(in the rows, 128 means zero)
Each row of numbers stands for one object and depends on some of the facts below. Use the named rows to name the rest.

Some objects and their rows:
[131 100 171 120 133 127 110 168 102 147 101 178 164 158 109 135  99 140
 150 112 146 140 164 142 125 115 112 125 144]: grotro
[151  96 153 170 159 121 170 134 147 101 114  72 125  75 118  78 105 142
 100 118 107 184 171 169 131 112  84 141 118]: nozuk
[116 128 176 166 139 175 130 123  69 148 153 125 156 155 146 148 106 189
 156 136 143 130 138 157 138 113 187 116 111]: gifubrar
[126 104  92 130 169 160  66 153 145  93 109 140 138  84 127 152  68 210
 131 121 179 123 218  57  99 134 153 115 141]: stafus
[147 156 130 145 127 146 121 113 106 106  73 114 138 133 113 146 124 153
  98 140 105 132 153 142 128 126  65 143 146]: siplon
[138 164 132 141 116 151 134 122 107  88  70  98 139 115 112 166 152 119
 115 132 119 121 176 169 129 150  80 130 140]: setim
[107 115 108 107 102 163 128 135  95 122 168 162 130 122 144 176  97 144
 109 130 116 117 169 154 146 105  89 149 118]: grotagrus
[151 156 121 153 135 120 117 119 124 132 109 128 134 140 133 124 129 143
 121 129 124 167 122  84 136  94  87 142 151]: fepla
[148 161 128 145 128 148 132 119 105 104  87 103 135 126 116 150 131 140
  98 137 112 131 160 134 131 115  72 143 151]: liflan
[137 149 127 152 130 125 130 127 122 107  93 113 135 131 131 125 136 118
 122 127 124 151 145 124 127 124  94 135 144]: nitas
[139 152 126 151 128 125 125 125 124 112  94 119 137 130 130 131 139 121
 126 127 126 153 141 121 129 127  94 132 142]: mepom
[150 163 128 146 127 146 131 117 106 106  84 103 134 128 117 151 133 139
 102 137 113 134 159 133 132 117  71 142 150]: stuleske
[118 133 176 169 142 179 141 130  66 147 168 114 155 147 150 153 113 182
 156 132 152 130 145 149 142 103 197 116 116]: flepes
[124 117 135 122 133 152 118 125 106 136 128 154 132 128 127 150 100 145
 142 123 141 147 163 131 141 110 131 108 116]: stelur
[137 118 129 122 142 152  97 139 138 112 114 145 141 129 128 164  67 190
 125 126 164 152 219  65 135 141 128 116 119]: tiremur
[137 150 126 151 129 125 125 127 122 110  94 118 137 130 129 129 138 122
 124 128 125 151 143 124 128 125  94 135 143]: tefal
[108 137 113 150 107 119 130 137 128  97 145 127 142 135 172 134 141 103
 112 127 115 147 141 112 122 142  88 170 130]: kiflek
[148 143 164 152 129 108 142 180 111 126  95 117 161 153 118 125 151  86
 140 110 148 151 159 116 121 108  99 142 173]: toklol
[135 109 141 123 150 139 143 128 125 116 140 156 146  72 126 118 100 194
 142 126 145 162 162 160 180 117 132 108 115]: sutuk
[126 143  87 158 153 132  99 141 125  96  92 114 133  81 129 118 151 133
 135 122 138 122 128 128  97 115 119 132 166]: paden
[148 161 128 145 128 147 133 120 104 105  87 102 135 126 116 149 131 139
  99 137 113 132 161 135 132 115  70 142 152]: stumer

There are 3 kinds of fact about the objects: σ, Ω, ρ.
σ: hangs directly under; Ω: points at; ρ: uses
bazuk σ setim; befipa σ moskim; bigrel σ setim; botes σ klapi; bratrik σ grotagrus; brekel σ klapi
brizigrir σ drudreklin; bronodun σ setim; broter σ retos; brubra σ grotagrus; brudos σ grotagrus; brumadi σ retos
brunus σ flaskopla; brupi σ grotagrus; budror σ flaskopla; dadriplak σ retos; dapir σ litum; deklon σ retos
desabrel σ seskom; dezes σ grotagrus; dibruk σ stuleske; dise σ setim; dofle σ fisker; dragu σ setim
dranis σ klapi; dredrekli σ litum; drigo σ stuleske; drodul σ setim; dromu σ litum; drudol σ klapi
duplok σ stumer; fepla σ klapi; flasta σ skotrur; flefufus σ liflan; flepes σ nini; fletik σ skimu
fleva σ moskim; flipo σ fisker; flupon σ siplon; gifubrar σ stuleske; gite σ seskom; gobur σ retos
gonak σ drudreklin; gotros σ flobagos; gozel σ tivim; graflu σ liflan; grastak σ klapi; grise σ retos
groskur σ flobagos; grotro σ litum; gude σ flaskopla; gupos σ litum; guto σ moskim; kabruk σ grotagrus
kekem σ siplon; kiflek σ grotagrus; kipor σ fisker; klabu σ nini; kleku σ retos; klidrum σ litum
kliflek σ flaskopla; kluflor σ grotagrus; kozos σ retos; kupok σ seskom; ledu σ skiten; lefes σ litum
listel σ flaskopla; livudrin σ flobagos; lopleskis σ stuleske; losta σ fisker; ludro σ stumer; lufa σ skotrur
maflar σ flaskopla; masur σ zatribrus; mazom σ skotrur; mebor σ tivim; mefu σ retos; mepom σ stuleske
meskal σ liflan; migi σ fisker; migres σ nini; nemabro σ litum; neru σ drudreklin; nitas σ tivim
nitru σ tivim; nozam σ retos; nozuk σ drudreklin; nugis σ moskim; paden σ retos; paro σ flaskopla
pefu σ skimu; pipli σ flaskopla; platim σ drudreklin; pleba σ stumer; plefli σ klapi; plekis σ nini
plekle σ liflan; plesak σ stuleske; pliflik σ setim; plimu σ skimu; plistin σ siplon; plostol σ tivim
plostum σ flobagos; plustel σ drudreklin; pogun σ klapi; puro σ drudreklin; radre σ moskim; redris σ drudreklin
reflel σ skimu; retri σ skimu; ropamal σ grotagrus; ruko σ flaskopla; sada σ siplon; satrul σ litum
segrodras σ skimu; siklu σ siplon; skiflu σ moskim; skufeflar σ flobagos; skugrevir σ nini; stafus σ retos
stasan σ tivim; stelur σ moskim; stobrim σ skimu; sube σ grotagrus; sula σ litum; sutuk σ drudreklin
taklan σ seskom; tefal σ stumer; teriska σ flaskopla; tiplas σ moskim; tiremur σ nini; toklol σ litum
toskis σ drudreklin; tregil σ moskim; triflis σ siplon; trimam σ klapi; truka σ fisker; tubrer σ retos
vaklam σ drudreklin; veno σ stuleske; viflivu σ stuleske; vobrun σ grotagrus; vofa σ seskom; vuma σ flobagos
zave σ siplon; ziretrak σ skimu; zokles σ flobagos; zuklin σ skotrur; befipa Ω brizigrir; bigrel Ω stuleske
botes Ω flupon; bratrik Ω ruko; brizigrir Ω tivim; broter Ω tiplas; brubra Ω brupi; brudos Ω grise
brupi Ω veno; budror Ω drodul; desabrel Ω budror; dezes Ω toklol; dise Ω sutuk; dofle Ω zokles
dranis Ω viflivu; dredrekli Ω segrodras; drigo Ω klabu; drodul Ω triflis; dromu Ω retos; drudreklin Ω brumadi
duplok Ω desabrel; flasta Ω meskal; flepes Ω truka; fletik Ω seskom; flobagos Ω trimam; flupon Ω dofle
gifubrar Ω flepes; gite Ω groskur; gotros Ω bronodun; gozel Ω kozos; grastak Ω paden; grise Ω lefes
groskur Ω vobrun; grotagrus Ω sula; grotro Ω skiflu; gude Ω toskis; guto Ω plustel; kabruk Ω plistin
kipor Ω nozam; klabu Ω kupok; klapi Ω fletik; klidrum Ω skotrur; kluflor Ω satrul; kozos Ω kiflek
kupok Ω litum; ledu Ω flobagos; lefes Ω nozuk; litum Ω kipor; livudrin Ω gude; losta Ω klapi
ludro Ω ropamal; lufa Ω tubrer; maflar Ω bratrik; masur Ω stafus; mebor Ω skimu; mefu Ω gobur
meskal Ω vofa; migres Ω brubra; nozam Ω mefu; paro Ω grotagrus; pefu Ω dezes; platim Ω drudreklin
pleba Ω paro; plefli Ω skugrevir; plekis Ω duplok; plekle Ω nitru; plimu Ω lopleskis; plostol Ω kabruk
plostum Ω masur; plustel Ω radre; pogun Ω dapir; retos Ω botes; retri Ω livudrin; sada Ω pefu
satrul Ω skiten; segrodras Ω pleba; seskom Ω gifubrar; siklu Ω pliflik; skiflu Ω dranis; skimu Ω listel
skotrur Ω pipli; stafus Ω ledu; stasan Ω puro; stelur Ω guto; stobrim Ω losta; sube Ω sada
sula Ω mebor; sutuk Ω plekle; teriska Ω gite; tiremur Ω plostum; tregil Ω gozel; triflis Ω retri
trimam Ω kluflor; truka Ω ziretrak; tubrer Ω redris; veno Ω tiremur; vofa Ω drigo; vuma Ω nitas
zatribrus Ω stelur; ziretrak Ω sube; zokles Ω gotros; zuklin Ω teriska; befipa ρ flobagos; bigrel ρ veno
bratrik ρ stobrim; brekel ρ tiplas; brizigrir ρ dibruk; bronodun ρ graflu; broter ρ tubrer; brudos ρ vuma
brupi ρ nini; budror ρ pipli; dapir ρ zave; deklon ρ lopleskis; dezes ρ grotro; dibruk ρ migi
dise ρ puro; dofle ρ pogun; dranis ρ befipa; dredrekli ρ fisker; drigo ρ skugrevir; drudol ρ plekis
drudreklin ρ listel; duplok ρ zokles; fepla ρ skufeflar; fisker ρ bronodun; flaskopla ρ flefufus; flasta ρ zuklin
flefufus ρ sutuk; flepes ρ brumadi; fletik ρ klidrum; flobagos ρ skimu; flupon ρ skiflu; gite ρ vobrun
gotros ρ meskal; gozel ρ truka; grastak ρ triflis; grise ρ radre; groskur ρ kipor; gude ρ tefal
gupos ρ kiflek; kiflek ρ drodul; kipor ρ flipo; klabu ρ guto; klidrum ρ stuleske; kluflor ρ tiremur
kozos ρ paro; kupok ρ vaklam; ledu ρ vofa; lefes ρ satrul; listel ρ setim; litum ρ bazuk
livudrin ρ lufa; losta ρ paden; ludro ρ kluflor; lufa ρ ropamal; maflar ρ dapir; masur ρ fepla
mebor ρ dadriplak; mefu ρ plefli; mepom ρ brekel; meskal ρ losta; migi ρ migres; migres ρ grise
moskim ρ dofle; nemabro ρ plostum; neru ρ toskis; nini ρ drigo; nozam ρ masur; nozuk ρ kupok
paden ρ mepom; paro ρ dranis; pefu ρ dromu; pipli ρ dredrekli; platim ρ plesak; plekis ρ duplok
plesak ρ stasan; plimu ρ tivim; plostum ρ mefu; plustel ρ klabu; radre ρ bigrel; redris ρ bratrik
reflel ρ skotrur; retos ρ segrodras; retri ρ lefes; ropamal ρ skiten; ruko ρ stelur; sada ρ gobur
satrul ρ platim; setim ρ pefu; siklu ρ trimam; skiflu ρ dise; skiten ρ nugis; skufeflar ρ drudreklin
stasan ρ nozuk; stelur ρ gite; stobrim ρ gude; stuleske ρ dragu; sube ρ seskom; sula ρ brudos
sutuk ρ mebor; taklan ρ siplon; tefal ρ gozel; teriska ρ litum; tiplas ρ ziretrak; tiremur ρ moskim
tivim ρ kozos; toklol ρ neru; triflis ρ plostol; vaklam ρ drudol; viflivu ρ brupi; vofa ρ mazom
zokles ρ grastak

Rows to name:
No name comes twice in this set of rows, the named rows included.
[135 127 129 116 125 165 107 114  92 133 100 157 136 127 108 166  93 182
 116 136 116 125 160 160 144 109  89 123 125] -> skimu
[124 115 128 117 131 148 118 130 107 136 128 161 132 121 123 148 100 148
 141 122 139 142 159 145 143 105 123 111 121] -> dofle
[114 113  95 129 158 157  92 142 110 116 125 149 132  75 128 140 119 161
 151 117 155 112 146 138 109 102 151 111 145] -> kozos
[127 123 134 126 133 147 116 124 109 132 121 154 137 124 128 146 107 154
 141 124 138 145 154 130 141 114 121 118 123] -> bigrel
[138 116 138 125 150 138 157 134 124 113 150 141 142  68 128 121 109 176
 141 123 152 165 170 149 182 106 135 110 122] -> plustel
[142 103 170 161 156 117 169 136 156  99 123  66 122  72 127  81  92 147
  91 117 102 175 158 166 133 119  98 127 140] -> vaklam
[124 116 137 127 134 145 109 120 110 130 110 158 139 132 126 140  97 159
 135 127 130 143 154 140 135 123 118 118 118] -> vuma
[149 129 140 119 145 159 142 121 107 112 126 143 146  71 112 149 107 211
 120 135 134 142 173 164 182 112 104 120 125] -> drudreklin
[138 116 129 123 142 153  96 140 142 110 112 145 141 130 128 165  62 195
 123 126 166 152 228  54 134 144 128 116 118] -> plostum
[120  62 199  88 204 168 153  78 103 131 137 139 111  80 132 120 119  68
 100  95 101 158 157 128  88  98  87 120 107] -> kupok
[ 96 116 133 138 116 155 136 142 100 123 199 144 145 134 178 159 116 135
 135 124 139 134 156 119 137 120 147 150 110] -> dezes
[131 136 158 140 135 188 128 115  68 139 132 126 144 141 123 172  99 190
 127 139 130 119 163 157 143 102 140 120 120] -> klapi
[124  90  40 135 104 140 162 162  83 135 123 159 100 160  96 101  69  77
 145 129 145 149 215 197 157  43 110 124 100] -> retri
[ 94 114 137 112 144 140 137 116  93 101 110 162 134 185 144  89  30 133
  96 146 122 115 168 141 139 121 156  99 161] -> plostol

Now the same objects, written a new way:
Some rows with their names:
[106 151 120 147  99 132 162 139 120 129  79 160 174 141 169 154 131 131
  81 181 161 172 131  89  88  93 108  82  87 123 112 150]: vuma
[131 131 119  73 180 125 135 117 130 109 109 148  99  93  97 127 153 127
 144  98 105  91  86 162 119 116 110 153 135 145 141 137]: pliflik
[136 132 115  75 172 130 113 114 115 135 117 114  94  88  95 132 156 106
 167  87 106  94 101 140  93 152  83 133  82 178 116 148]: vobrun
[151 128 100  79 191 134 102 112 152 134 117 147  98 100  88  89 157 101
 150  95  99  80  65 168 128  85 106 152 156 171 156 125]: toskis
[101 145 108  92 161 105 185 126 127 109 139 141 134 113 136 142 150 150
 116 118 132 138 116 121 118 136 151 126 130 126 144 165]: taklan
[ 96 129 111  93 182 125 144 116 143 134 117 128  96  92 103 142 155  96
 151  87  92  85  85 168  95 139  81 135 129 164 154 158]: ropamal
[136 124 120  69 186 123 142 121 117  72 112 143 102  91 103 114 158 136
 135  92 113  82  73 161 115 119 122 151 129 137 121 121]: pipli
[114 118 112  79 178 108 134 114 113 138  93 137  97  81  97 136 158 121
 150  91 107  80 112 160 148 162  80 130 126 153 162 151]: kiflek
[149 124 114  77 188 126 132 116 137 108 103 146  95  89  94 120 161 128
 147  79 107  86  75 168 118 122 107 157 137 152 149 136]: bronodun
[146 125 126  71 168 104 139 116 145 108  74 115  97 101  93 135 138  95
 151  81 100 104 106 133 149  94 118 144 152 105 131 134]: mefu
[122 152 124 115 181 125 185 148 156 133 158 135 100 139 114 155 153 113
 138 122 145 126 103 104 166 132 158 127 136 124 163 155]: plustel
[106 185  77 109  93  80 163 151 157  62  68 129 113 101 148 105  64  73
 147  90 108 167 148  73 128 178 178 179 161  91  76 171]: retos
[142 133 130 162 190 128 151 114  62 151  60 159  89 185 106 176  60 153
 156  88 128  87  94  74  80  78 176 152  73 184 121  77]: veno
[112 152  56 153 141 141 112 188 137  66  71 154  94 131 168  83  97 113
 151 119  96 119 140 103  91 177 151 176 108  97  93 167]: nini
[ 75 140 124 129 132 120 173 123 126 142 113 124 103 106 141 167 156 104
 146 118 110 107 120 117 120 165  81  97  83 133 142 153]: bratrik
[101 138 127  99 147 131 172 138 130 120 119 134 106 121 162 171 157 105
 145 127 125 134 113 128 129 128 112 109  84 109 124 141]: gozel
[147 133 128  65 187 117 179 119 119  62 153 135  99  91 118 150 159 141
 153  87 118 111  73 154 100 157 115 169 105 141 112 150]: ruko
[ 55 169  99 175  85  55 196 214  85 139 135 162 196 155 183 158  85 152
  80 175 185 145 143  83 180 171 181  75 136  95 147 136]: flasta
[146 133 116  77 189 134 151 126 152 128 138 142  98  99  89 110 154 108
 148 103 123  96  78 145 140 109 134 152 144 158 158 143]: nozuk
[106 133 116 112 154 134 169 128 131 112  98 158 131 128 128 140 147 128
  99 154 112 122 101 149 107 103 130 103 136 124 141 151]: dibruk
[ 60 201  31 103 189 124 194 125  98  80 148 174  99  82 189 173 156 120
 105 115 128 176  60  78 167 186  74  76 163 187  82  81]: dezes

Which object is each row?
No name comes twice in this set of rows, the named rows included.
[ 76 184  54 171  97 137 127 208 115  74  81 153 127 167 190  92  69 134
 131 159 115 164 142  73  94 176 164 150 100  95  79 173] -> zatribrus
[ 65 148 125 165  92 117 191 122 111 142  95 159 185 138 173 160 125 136
  75 178 131 165 135  79  82 139  91  81  88 133 144 167] -> brudos
[120 145  93 150 173 131 159 172 112  49  70 167 111 119 181  82 114 146
  91 143  98  94 138 127  85 175 172 179 126  90  84 173] -> flaskopla
[150 126  71  70 181 129 124 110 131 135  96 162 110  84  93 135 151 151
 137 126 128 157 104 166  92 148 119 154 122 159 154 161] -> dapir
[ 94 138 123  90 124 119 176 121 149 126  76 150 140 108 120 156 132  80
  99 136 108 158 116 106 112  93 139 110 156 109 112 146] -> grise
[137 131 112  66 173 106 142 112 145 112  85 137 101  86  93 123 146  92
 133  83 104 111 112 145 133  98 138 150 163 123 113 132] -> paden
[134 133 123  69 154 130 120 115 150 125  80 138  99  88  97 134 155  62
 149  88 104 105  97 147 143  88 106 131 156 125 105 107] -> brumadi
[152 121 125  71 187 124 102 114 157 108  63 122  95  85  91 116 154  71
 162  76  98  90  75 164 128  85  89 159 159 126 125 111] -> gobur
[152 151 118  81 184 136 118 127 154 137 135 137  94  95  89 108 161  82
 154 112 122 111  78 136 123  95  97 136 125 171 137 128] -> puro
[121 161 118  78 134  67 180 116 136 104 128 126 154  91 114 140 140 133
 121  89 130 166 131  87 133 122 165 132 160 117 101 160] -> deklon

The same objects again, as new rows of numbers:
Named rows:
[ 69 106 144  69 142 125 116 130  96 113  71 130 158  97 218 176 112 148
 100 137 163 164 120 108  86 146]: kipor
[ 99 158 171 115 135 161 111 128 137 102 120 171 158  93 150 108 119  87
 116 165 114 187  87 117 124 159]: grise
[127 139 114 103 168 132  81 174 167 187 109  81  95 130 129 149 142 112
 119 140 104  69 133 145 135 156]: toskis
[ 87 141 179 100 147 155 114 126 119  95 101 160 151  89 177 136 129 104
 100 172 123 189  79 102 105 176]: mefu
[152 171 114 133 134 104 116 110  91 169 107  75 124 141 112 162 137 107
 103 113 112 122 125  95 125 151]: drudol
[105 145 137  90 111 125 110 135 114 129 106 149 169 119 158 123  98 110
 124 125 143 146 134 136 131 113]: flupon
[101 150 130  96 113 137 106 133 123 135 113 143 168 112 164 128  99 115
 130 122 145 151 128 137 130 118]: dofle
[146 118  82 121 107 141 159 153 101 122 156 115  83 135 141 139 141 141
  99  63  83  98 111 115 129 145]: moskim
[105 145 122 103 118 126 108 130 120 141 111 142 164 112 157 129 100 113
 127 118 139 163 139 128 127 118]: tregil
[104 145 123 102 118 126 108 130 120 140 110 145 167 110 159 129  96 114
 127 118 141 164 138 131 129 117]: stelur
[ 92 122 106  98  92 176 168 134 118  98 135 156 125 126 159 109  87 158
 120  74 108 122 114 128 140 137]: zatribrus
[132 138 112 130 120 101  72 111 117  78 127  50 114 114 125 129 168 106
 113 130 112  91 119  99 117  73]: toklol
[137 140 110 132 119 112  65 113 120  84 130  43 111 112 135 134 170 111
 120 127 122  95 116 102 119  85]: dapir
[144 147  96 128 140 116 103 143 116 153 140  93 109 117 141 155 155 100
 120 120 114 123 118 114 116 137]: graflu
[106 155 175 115 134 150 114 125 127  98 117 168 153 101 141 106 125  83
 108 168 108 179  93 112 128 159]: broter
[ 86 124 145  75 174 148  90 107 166 180  75 121 141 162 158 128  79 139
 141 158 100 118 151 141 162 143]: platim
[ 66 146  97 109 135 116 118 116 135 138 121 163 177 107 120 129  76  95
 113 123  90 160 133 101 121  71]: fletik
[102 158 170 116 134 158 110 128 135 102 123 168 154  94 147 110 122  87
 113 165 113 183  89 117 124 161]: kozos
[133 178 157  76  83 138 101 153 113 146 127 149 186 136 152 117 105  93
 135 119 148 120 115 167 152 105]: livudrin
[151 142  99 126 137 101 104 147 107 154 136  99 115 121 138 155 155  96
 111 116 113 127 128 117 115 127]: brekel
[ 92 156  82 126 125 125 153  97 106 129 122 156 124 122 164  79  93  88
 179 174 195 145 165 133 114 138]: brupi

Name these rows:
No name comes twice in this set of rows, the named rows included.
[130 183 150  80  86 150  96 150 120 150 133 142 184 134 157 121 105  98
 143 116 147 123 112 167 153 112] -> desabrel
[163 143 114 123 150 106 106  94  99 168 123  87 118 162 143 162 145 107
 123 132  88 127 120 106 135 137] -> plesak
[ 81 147 108 107 127 128 110 124 134 136 119 151 167 102 144 128  88 106
 122 123 118 157 132 118 124  98] -> losta
[151 143 102 125 137  99 104 143 107 154 134  99 116 124 136 155 154  97
 111 118 112 128 129 114 117 131] -> fleva
[101 185 140  98 111 140 117 106 107 150  94 116 170 135 129 133  90 119
 123 116 144 146 130 110 142 140] -> plekis
[ 85 132 190  82 156 160 120 143 106  73  60 164 146  96 197 139 132  94
 101 161 125 196  83  93  81 164] -> nozam
[ 34 173  54 111 151 114 159  95 111 143 140 176 160 117 129 118  68  61
 148 174 116 127 121  91  96  66] -> sube
[ 79 162  78  82  89 177 204 123  83 112 157 169 121 146 185 103  85 120
 164 125 159  77  97 138 122 134] -> grotagrus
[121 124 112 144 117 124 116 109 138 117 101 145 126 105 143  68  96 120
 153 125 165 191 193 138 143 151] -> tiremur
[142 202 154  74  74 164  86 161 122 164 147 137 195 137 162 128 110  95
 153 111 153 116  97 182 162 111] -> drodul
[ 98 132 140  89 121 140  64  54 124  84 119  80 158 154 173 116 117 136
 152 142 120 144 131 103 158  73] -> lefes
[123 116 118 148 116 117 124 104 134 109  93 149 120 110 136  54  94 120
 150 130 166 189 204 138 146 151] -> ledu
[119 151 133 110 130 133 114  79 112 152  96 121 162 146 156 137  90 124
 135 132 115 153 124 119 141 128] -> stasan
[107 149 129  95 112 131 106 133 118 142 113 143 172 114 163 132  98 114
 128 116 143 160 134 134 132 116] -> botes

